[-12.6 -76.7 -88.6  22.7 -34.6  -4.2   5.4] = (207)
[-60.1 -28.2 -12.6 -76.7 -88.6  22.9  21.9] = (190)
[-60.1 -28.2 -12.6 -26.6  22.2   9.0  19.6] = (208)
[-70.4 -15.2   6.0 -34.6 -68.2   9.0  11.6] = (168)
find: [  6.0 -34.6 -68.2]	(168)
find: [-12.6 -76.7 -88.6  22.9]	(190)
find: [-88.6  22.9]	(190)
find: [-12.6 -76.7 -88.6  22.7 -34.6  -4.2]	(207)
find: [-60.1 -28.2 -12.6 -76.7 -88.6  22.9  21.9]	(190)
find: [-26.6  22.2]	(208)

